Below are the code and all the weights of a small trained network. Each question names an input and a class and asks about switching units off, where a switched-off unit gives its printed mean instead of its output.

import numpy as np


def w(rows, s, z=0):
    codes = np.array(rows[::2]) - 128.0
    scale = np.full(codes.shape[1], s)
    scale[-1] = z or s
    return codes * scale


def f(y):
    return np.maximum(y, 0)


def log_softmax(a):
    a = a - a.max(-1, keepdims=True)
    return a - np.log(np.exp(a).sum(-1, keepdims=True))


def net(x, mask):
    res = np.array(x, float).reshape(1, 3) / 4 @ E
    y = f(res @ A[0][:, :-1].T + A[0][:, -1])
    res = res + np.where(mask, y, B[0][:, -1]) @ B[0][:, :-1]
    return log_softmax(res[-1] @ U[:, :-1].T + U[:, -1])


A, B = {}, {}
E = w([
[66,206,121,236,47,48],'x0',
[199,86,37,210,234,41],'x1',
[1,207,109,67,242,74],'x2',
],0.007)
A[0] = w([
[135,95,98,182,176,104,43],'n0',
[103,163,175,90,100,165,109],'n1',
[137,75,48,152,188,104,34],'n2',
[105,152,183,110,105,171,73],'n3',
[152,108,134,45,201,205,153],'n4',
[60,180,124,177,61,83,82],'n5',
[164,87,97,196,202,97,56],'n6',
[115,212,145,163,61,64,87],'n7',
[124,208,216,117,91,188,120],'n8',
[50,170,114,72,174,83,37],'n9',
[153,67,164,74,159,165,174],'n10',
[171,111,108,124,169,92,67],'n11',
[176,86,158,119,153,177,172],'n12',
[149,67,143,168,84,157,3],'n13',
[172,98,95,77,152,157,154],'n14',
[73,160,149,65,81,229,109],'n15',
[69,133,190,86,78,139,58],'n16',
[102,133,184,113,107,145,74],'n17',
[199,96,126,159,46,136,46],'n18',
[113,42,157,98,178,182,28],'n19',
[86,163,178,124,76,205,92],'n20',
[152,123,114,230,172,45,63],'n21',
[98,163,159,77,167,88,118],'n22',
[214,67,127,127,40,155,69],'n23',
[94,131,178,89,60,114,140],'n24',
[2,100,104,95,218,91,97],'n25',
[70,170,106,73,161,72,117],'n26',
[195,111,141,202,74,153,150],'n27',
[80,108,210,110,126,158,69],'n28',
[86,136,167,236,47,55,150],'n29',
],0.0083,0.0037)
B[0] = w([
[174,96,77,116,183,69,173],'n0',
[193,117,109,166,164,39,200],'n1',
[206,112,67,127,149,64,194],'n2',
[188,86,87,107,185,79,184],'n3',
[74,254,52,81,90,176,246],'n4',
[110,184,70,63,88,123,214],'n5',
[164,126,85,120,158,57,202],'n6',
[115,193,40,78,129,145,209],'n7',
[185,125,101,176,181,93,226],'n8',
[99,8,203,55,77,74,217],'n9',
[76,189,74,112,115,135,214],'n10',
[180,145,87,103,175,80,169],'n11',
[57,176,120,113,98,145,193],'n12',
[110,63,163,9,71,108,161],'n13',
[92,194,93,107,110,117,193],'n14',
[188,117,94,146,179,73,242],'n15',
[203,117,103,130,161,84,202],'n16',
[188,110,130,108,182,72,170],'n17',
[106,67,177,48,61,112,191],'n18',
[117,189,53,28,71,152,180],'n19',
[189,113,114,157,157,96,218],'n20',
[189,150,80,149,139,69,209],'n21',
[55,63,176,103,56,83,200],'n22',
[97,84,143,95,84,66,207],'n23',
[160,121,85,179,166,75,208],'n24',
[78,52,142,86,68,78,254],'n25',
[99,71,150,103,92,103,221],'n26',
[69,70,194,100,74,104,211],'n27',
[172,114,79,107,159,93,181],'n28',
[86,220,52,30,90,189,246],'n29',
],0.0064,0.0076)
U = w([
[249,102,82,145,198,83,104],'0',
[65,13,156,117,68,112,97],'1',
[85,241,62,114,111,159,84],'2',
[107,146,121,173,141,145,248],'3',
[136,113,238,230,221,203,75],'4',
[132,101,209,220,218,199,75],'5',
[139,108,242,215,181,220,73],'6',
[145,87,199,180,190,245,70],'7',
],0.011,0.016)

Each question gives the input, the list of numbers given to net, and the class t.
The units are the neurons (one row each of A and B). Each row of codes is followed by its name. A weight is (code - 128) times the scale printed after its matrix; where a second scale follows, it is the last column's (A, B and U).
mask holds one flag per neuron, in row order. A switched-off neuron (its flag False) gives its mean, the last column of its row in B, instead of its output. The means were averaged over made-up inputs and are rounded, as every weight is.
A unit's drop is (log p(t) with every unit on - log p(t) with that unit switched off) / (log p(t) with every unit on - log p(t) with every unit switched off).
The circuit of an input: a set's keep is (log p(t) with only the set's units on - log p(t) with every unit switched off) / (log p(t) with every unit on - log p(t) with every unit switched off). Starting from the 12 units with the biggest drops (on a tie, the unit counted first), units are removed one at a time, each time the one whose removal leaves the highest keep (on an exact tie, the one counted first), for as long as the keep stays at least 0.8.
units of the circuit, in order: the units of the circuit, biggest drop first
top k neurons: the k neurons with the biggest drops, biggest first
drop when u is switched off: that unit's drop, to one decimal
input [8,5,0], class 2: units of the circuit, in order	(n29)
input [4,0,-3], class 2: top 2 neurons	(n29 n9)
input [8,0,8], class 1: top 3 neurons	(n9 n25 n26)
input [-1,-7,8], class 1: top 2 neurons	(n9 n22)
input [-6,-6,5], class 0: top 3 neurons	(n15 n29 n1)
input [8,-3,8], class 1: top 3 neurons	(n9 n25 n26)
input [-7,-7,-3], class 0: top 2 neurons	(n15 n29)
input [0,7,8], class 1: top 2 neurons	(n25 n9)
input [0,3,-3], class 3: drop when n9 is switched off	0.3
input [7,2,7], class 1: drop when n9 is switched off	0.7
input [8,5,-6], class 2: drop when n29 is switched off	0.8
input [0,-2,6], class 1: drop when n28 is switched off	0.0
